Here is a tiny trained network, its code and every weight. The questions are about switching its units off for an input and a class, where a switched-off unit gives its printed mean instead of its output.

import numpy as np


def w(rows, s, z=0):
    codes = np.array(rows[::2]) - 128.0
    scale = np.full(codes.shape[1], s)
    scale[-1] = z or s
    return codes * scale


def norm(h):
    return h / np.sqrt((h * h).mean(-1, keepdims=True) + 1e-5)


def f(y):
    return np.maximum(y, 0)


def log_softmax(a):
    a = a - a.max(-1, keepdims=True)
    return a - np.log(np.exp(a).sum(-1, keepdims=True))


def net(x, mask):
    res = np.array(x, float).reshape(1, 4) / 4 @ E
    u = 0
    for l in range(3):
        y = f(norm(res) @ A[l][:, :-1].T + A[l][:, -1])
        res = res + np.where(mask[u : u + 6], y, B[l][:, -1]) @ B[l][:, :-1]
        u += 6
    return log_softmax(norm(res)[-1] @ U[:, :-1].T + U[:, -1])


A, B = {}, {}
E = w([
[100,133,78,109,67,136,181,134],'x0',
[123,109,76,144,154,188,94,106],'x1',
[60,254,117,52,211,128,143,114],'x2',
[120,130,64,127,164,23,89,133],'x3',
],0.011)
A[0] = w([
[104,130,12,124,47,99,188,143,3],'0.n0',
[119,141,182,128,79,6,145,138,45],'0.n1',
[117,105,28,146,138,151,65,115,25],'0.n2',
[120,123,39,132,143,28,107,122,30],'0.n3',
[150,48,93,148,80,65,76,151,75],'0.n4',
[143,98,195,155,199,79,36,136,38],'0.n5',
],0.021,0.0062)
B[0] = w([
[125,115,162,17,95,155,122,6,211],'0.n0',
[165,110,130,99,171,120,209,190,207],'0.n1',
[176,94,120,92,191,141,200,195,200],'0.n2',
[102,143,139,94,110,96,12,207,229],'0.n3',
[135,125,100,213,99,87,144,110,253],'0.n4',
[150,134,165,53,121,155,97,31,224],'0.n5',
],0.024,0.014)
A[1] = w([
[70,182,96,157,168,87,161,116,40],'1.n0',
[75,236,45,151,175,67,123,108,102],'1.n1',
[60,223,65,48,206,66,118,140,125],'1.n2',
[146,67,15,121,212,218,93,119,81],'1.n3',
[108,117,207,139,67,254,166,164,76],'1.n4',
[92,152,95,152,179,130,71,113,5],'1.n5',
],0.019,0.0032)
B[1] = w([
[156,128,132,173,146,147,128,138,137],'1.n0',
[110,100,78,189,129,198,154,93,147],'1.n1',
[70,114,51,253,134,246,180,84,248],'1.n2',
[154,197,206,110,150,76,216,157,186],'1.n3',
[124,97,97,35,109,24,35,199,198],'1.n4',
[115,161,98,124,103,77,155,85,140],'1.n5',
],0.015,0.014)
A[2] = w([
[97,121,111,118,148,70,36,233,81],'2.n0',
[156,177,237,149,177,131,83,71,7],'2.n1',
[105,79,117,215,80,92,168,132,58],'2.n2',
[154,158,184,172,108,134,151,172,2],'2.n3',
[169,78,145,97,199,137,204,251,60],'2.n4',
[154,101,116,211,76,63,99,135,112],'2.n5',
],0.024,0.0028)
B[2] = w([
[126,170,213,219,120,101,6,174,238],'2.n0',
[97,34,110,33,27,139,192,119,182],'2.n1',
[85,157,123,192,164,220,102,89,196],'2.n2',
[124,128,80,97,121,85,157,168,144],'2.n3',
[184,180,105,176,160,19,253,149,248],'2.n4',
[39,171,61,152,186,241,151,158,211],'2.n5',
],0.016)
U = w([
[129,65,145,10,75,169,123,28,251],'0',
[74,136,57,217,141,211,137,90,163],'1',
[117,158,161,128,122,71,8,199,68],'2',
[179,157,116,116,166,52,235,158,37],'3',
],0.012,0.002)

Each question gives the input, the list of numbers given to net, and the class t.
The units are the neurons (one row each of A and B). Each row of codes is followed by its name. A weight is (code - 128) times the scale printed after its matrix; where a second scale follows, it is the last column's (A, B and U).
mask holds one flag per neuron, layer by layer. A switched-off neuron (its flag False) gives its mean, the last column of its row in B, instead of its output. The means were averaged over made-up inputs and are rounded, as every weight is.
A unit's drop is (log p(t) with every unit on - log p(t) with that unit switched off) / (log p(t) with every unit on - log p(t) with every unit switched off).
The circuit of an input: a set's keep is (log p(t) with only the set's units on - log p(t) with every unit switched off) / (log p(t) with every unit on - log p(t) with every unit switched off). Starting from the 12 units with the biggest drops (on a tie, the unit counted first), units are removed one at a time, each time the one whose removal leaves the highest keep (on an exact tie, the one counted first), for as long as the keep stays at least 0.8.
circuit, biggest first: the units of the circuit, biggest drop first
most important unit: the unit with the biggest drop
top k neurons: the k neurons with the biggest drops, biggest first
k most important neurons of layer l: the k neurons of layer l with the biggest drops, biggest first
input [-4,-1,8,8], class 1: circuit, biggest first -> 1.n2
input [-5,4,3,-8], class 2: top 3 neurons -> 1.n4, 0.n4, 0.n2
input [5,5,-4,2], class 0: top 2 neurons -> 0.n0, 0.n1
input [-7,2,-7,1], class 0: top 2 neurons -> 0.n5, 1.n2
input [-2,4,-3,-1], class 3: top 2 neurons -> 0.n2, 1.n2
input [4,-7,-7,-6], class 1: top 2 neurons -> 0.n2, 2.n5
input [-5,-8,6,-8], class 2: top 4 neurons -> 1.n4, 0.n4, 0.n5, 0.n2
input [-4,6,-7,-8], class 2: top 4 neurons -> 1.n4, 1.n2, 0.n4, 2.n0
input [-6,8,-1,-3], class 3: top 2 neurons -> 0.n2, 0.n0
input [-1,-5,7,1], class 1: top 2 neurons -> 1.n2, 0.n2
input [6,-7,-3,-7], class 2: 3 most important neurons of layer 0 -> 0.n5, 0.n2, 0.n4
input [-7,-5,4,8], class 2: top 4 neurons -> 0.n3, 0.n0, 2.n0, 0.n1
input [-5,-6,7,-7], class 1: top 4 neurons -> 0.n5, 0.n0, 1.n2, 0.n2
input [-5,3,0,-1], class 0: most important unit -> 0.n5
input [-7,4,2,-8], class 2: top 2 neurons -> 1.n4, 0.n0
input [-4,-7,-7,-1], class 1: 2 most important neurons of layer 2 -> 2.n2, 2.n5
input [6,-6,-6,4], class 0: 2 most important neurons of layer 0 -> 0.n0, 0.n2
input [1,7,5,8], class 2: 2 most important neurons of layer 0 -> 0.n3, 0.n1
input [-7,-2,8,-4], class 1: 2 most important neurons of layer 0 -> 0.n0, 0.n5
input [3,6,-2,8], class 2: circuit, biggest first -> 0.n3
input [7,-7,-8,-3], class 1: 2 most important neurons of layer 0 -> 0.n4, 0.n5
input [5,-4,5,-3], class 0: 2 most important neurons of layer 2 -> 2.n4, 2.n5
input [-8,2,2,8], class 0: 2 most important neurons of layer 1 -> 1.n4, 1.n2
input [-5,-5,-4,-6], class 2: 3 most important neurons of layer 0 -> 0.n0, 0.n4, 0.n2
